Here is a tiny trained network, its code and every weight. The questions are about switching its units off for an input and a class, where a switched-off unit gives its printed mean instead of its output.

import numpy as np


def w(rows, s, z=0):
    codes = np.array(rows[::2]) - 128.0
    scale = np.full(codes.shape[1], s)
    scale[-1] = z or s
    return codes * scale


def norm(h):
    return h / np.sqrt((h * h).mean(-1, keepdims=True) + 1e-5)


def f(y):
    return np.maximum(y, 0)


def log_softmax(a):
    a = a - a.max(-1, keepdims=True)
    return a - np.log(np.exp(a).sum(-1, keepdims=True))


def net(x, mask):
    res = np.array(x, float).reshape(1, 4) / 4 @ E
    u = 0
    for l in range(3):
        y = f(norm(res) @ A[l][:, :-1].T + A[l][:, -1])
        res = res + np.where(mask[u : u + 6], y, B[l][:, -1]) @ B[l][:, :-1]
        u += 6
    return log_softmax(norm(res)[-1] @ U[:, :-1].T + U[:, -1])


A, B = {}, {}
E = w([
[1,152,250,230,130,78,148,104],'x0',
[229,223,197,140,249,175,202,225],'x1',
[122,158,64,114,70,26,249,157],'x2',
[75,220,26,162,171,98,71,154],'x3',
],0.0049)
A[0] = w([
[109,166,208,154,173,99,68,57,100],'0.n1',
[215,118,85,106,168,137,57,84,124],'0.n2',
[128,255,34,205,146,111,26,129,2],'0.n3',
[186,29,140,143,234,161,47,139,87],'0.n4',
[119,75,58,198,136,144,228,150,52],'0.n5',
[242,4,215,178,87,141,143,119,74],'0.n6',
],0.0075,0.0023)
B[0] = w([
[143,125,75,135,72,190,182,203,216],'0.n1',
[129,114,85,157,65,161,211,207,238],'0.n2',
[72,121,139,45,228,118,72,102,252],'0.n3',
[108,192,147,120,62,129,90,85,243],'0.n4',
[119,179,123,97,94,112,103,119,173],'0.n5',
[71,134,90,60,245,125,81,118,253],'0.n6',
],0.011,0.0049)
A[1] = w([
[56,133,188,201,157,112,146,136,127],'1.n1',
[199,165,128,199,204,117,126,119,47],'1.n2',
[160,57,206,57,139,145,181,65,55],'1.n3',
[135,233,147,107,129,150,144,154,122],'1.n4',
[109,84,66,141,95,109,66,104,78],'1.n5',
[185,160,146,75,94,8,153,103,8],'1.n6',
],0.011,0.0012)
B[1] = w([
[202,112,24,46,76,183,115,174,195],'1.n1',
[143,73,183,121,161,88,86,137,145],'1.n2',
[49,154,87,114,218,86,22,163,159],'1.n3',
[148,89,168,153,132,67,153,95,254],'1.n4',
[163,86,210,178,178,90,179,140,237],'1.n5',
[123,255,145,188,80,129,117,79,198],'1.n6',
],0.0099,0.0061)
A[2] = w([
[135,163,176,196,79,213,39,76,43],'2.n1',
[239,62,255,164,172,48,112,133,43],'2.n2',
[198,125,62,109,121,161,156,151,91],'2.n3',
[104,108,188,134,81,180,30,169,104],'2.n4',
[107,25,133,217,89,79,129,54,5],'2.n5',
[152,116,150,109,140,191,112,96,146],'2.n6',
],0.0099,0.0016)
B[2] = w([
[130,212,128,154,91,55,168,77,199],'2.n1',
[108,35,169,205,143,221,122,47,252],'2.n2',
[106,78,131,133,38,174,109,174,245],'2.n3',
[186,172,122,130,99,81,159,99,233],'2.n4',
[180,87,214,157,201,248,125,118,224],'2.n5',
[106,135,102,178,133,41,149,149,193],'2.n6',
],0.011,0.0039)
U = w([
[66,127,101,71,255,96,66,128,180],'0',
[164,30,202,213,175,210,152,77,157],'1',
[162,236,130,186,72,55,160,64,3],'2',
[158,75,79,121,42,184,157,201,173],'3',
],0.0093,0.0004)

Each question gives the input, the list of numbers given to net, and the class t.
The units are the neurons (one row each of A and B). Each row of codes is followed by its name. A weight is (code - 128) times the scale printed after its matrix; where a second scale follows, it is the last column's (A, B and U).
mask holds one flag per neuron, layer by layer. A switched-off neuron (its flag False) gives its mean, the last column of its row in B, instead of its output. The means were averaged over made-up inputs and are rounded, as every weight is.
A unit's drop is (log p(t) with every unit on - log p(t) with that unit switched off) / (log p(t) with every unit on - log p(t) with every unit switched off).
The circuit of an input: a set's keep is (log p(t) with only the set's units on - log p(t) with every unit switched off) / (log p(t) with every unit on - log p(t) with every unit switched off). Starting from the 12 units with the biggest drops (on a tie, the unit counted first), units are removed one at a time, each time the one whose removal leaves the highest keep (on an exact tie, the one counted first), for as long as the keep stays at least 0.8.
circuit, biggest first: the units of the circuit, biggest drop first
unit that matters most: the unit with the biggest drop
top k neurons: the k neurons with the biggest drops, biggest first
k most important neurons of layer l: the k neurons of layer l with the biggest drops, biggest first
input [0,-6,-7,-4], class 2: circuit, biggest first : (2.n1)
input [-7,-7,7,-3], class 1: top 2 neurons : (1.n5, 2.n5)
input [-5,-5,-4,4], class 1: top 4 neurons : (1.n5, 0.n6, 0.n1, 1.n1)
input [-5,1,-1,-4], class 3: top 2 neurons : (0.n2, 0.n3)
input [-8,7,0,7], class 3: 2 most important neurons of layer 0 : (0.n2, 0.n6)
input [5,8,5,6], class 1: circuit, biggest first : (1.n4, 2.n2)
input [3,-8,8,4], class 1: top 3 neurons : (2.n5, 1.n5, 0.n4)
input [-2,7,5,-7], class 0: top 2 neurons : (1.n3, 0.n6)
input [-8,4,2,-8], class 0: top 4 neurons : (0.n6, 1.n3, 0.n1, 1.n1)
input [5,-6,-7,1], class 2: top 2 neurons : (1.n4, 2.n1)
input [-6,-8,4,7], class 1: circuit, biggest first : (1.n5, 2.n5)
input [-6,2,6,-2], class 2: circuit, biggest first : (1.n6, 0.n1)
input [-1,8,8,-3], class 1: top 4 neurons : (2.n2, 1.n4, 1.n2, 0.n4)
input [7,-1,3,-2], class 3: circuit, biggest first : (1.n1)
input [-5,-7,1,-4], class 1: top 2 neurons : (1.n5, 0.n3)
input [2,5,5,4], class 1: top 3 neurons : (1.n4, 0.n6, 2.n2)
input [-1,5,-5,-6], class 0: top 2 neurons : (0.n6, 1.n5)
input [7,-4,6,-8], class 0: circuit, biggest first : (1.n3, 0.n2)
input [6,2,3,4], class 3: top 2 neurons : (1.n1, 0.n6)
input [-7,-8,-6,5], class 1: unit that matters most : 1.n5
input [-6,6,2,5], class 1: 3 most important neurons of layer 1 : (1.n4, 1.n2, 1.n1)
input [-6,7,6,1], class 1: circuit, biggest first : (1.n4, 2.n2)
input [-4,-5,-7,-4], class 2: top 2 neurons : (0.n4, 1.n4)
input [-7,4,-2,-5], class 3: top 2 neurons : (0.n2, 0.n3)
input [8,-7,7,2], class 3: top 2 neurons : (1.n1, 1.n4)
input [5,7,7,8], class 0: 2 most important neurons of layer 1 : (1.n5, 1.n1)
input [-1,4,-8,-2], class 2: unit that matters most : 0.n4
input [-4,0,5,6], class 0: 2 most important neurons of layer 0 : (0.n3, 0.n4)
input [-7,6,-3,-4], class 3: 2 most important neurons of layer 2 : (2.n3, 2.n5)
input [-1,-6,2,-7], class 0: 2 most important neurons of layer 1 : (1.n3, 1.n4)
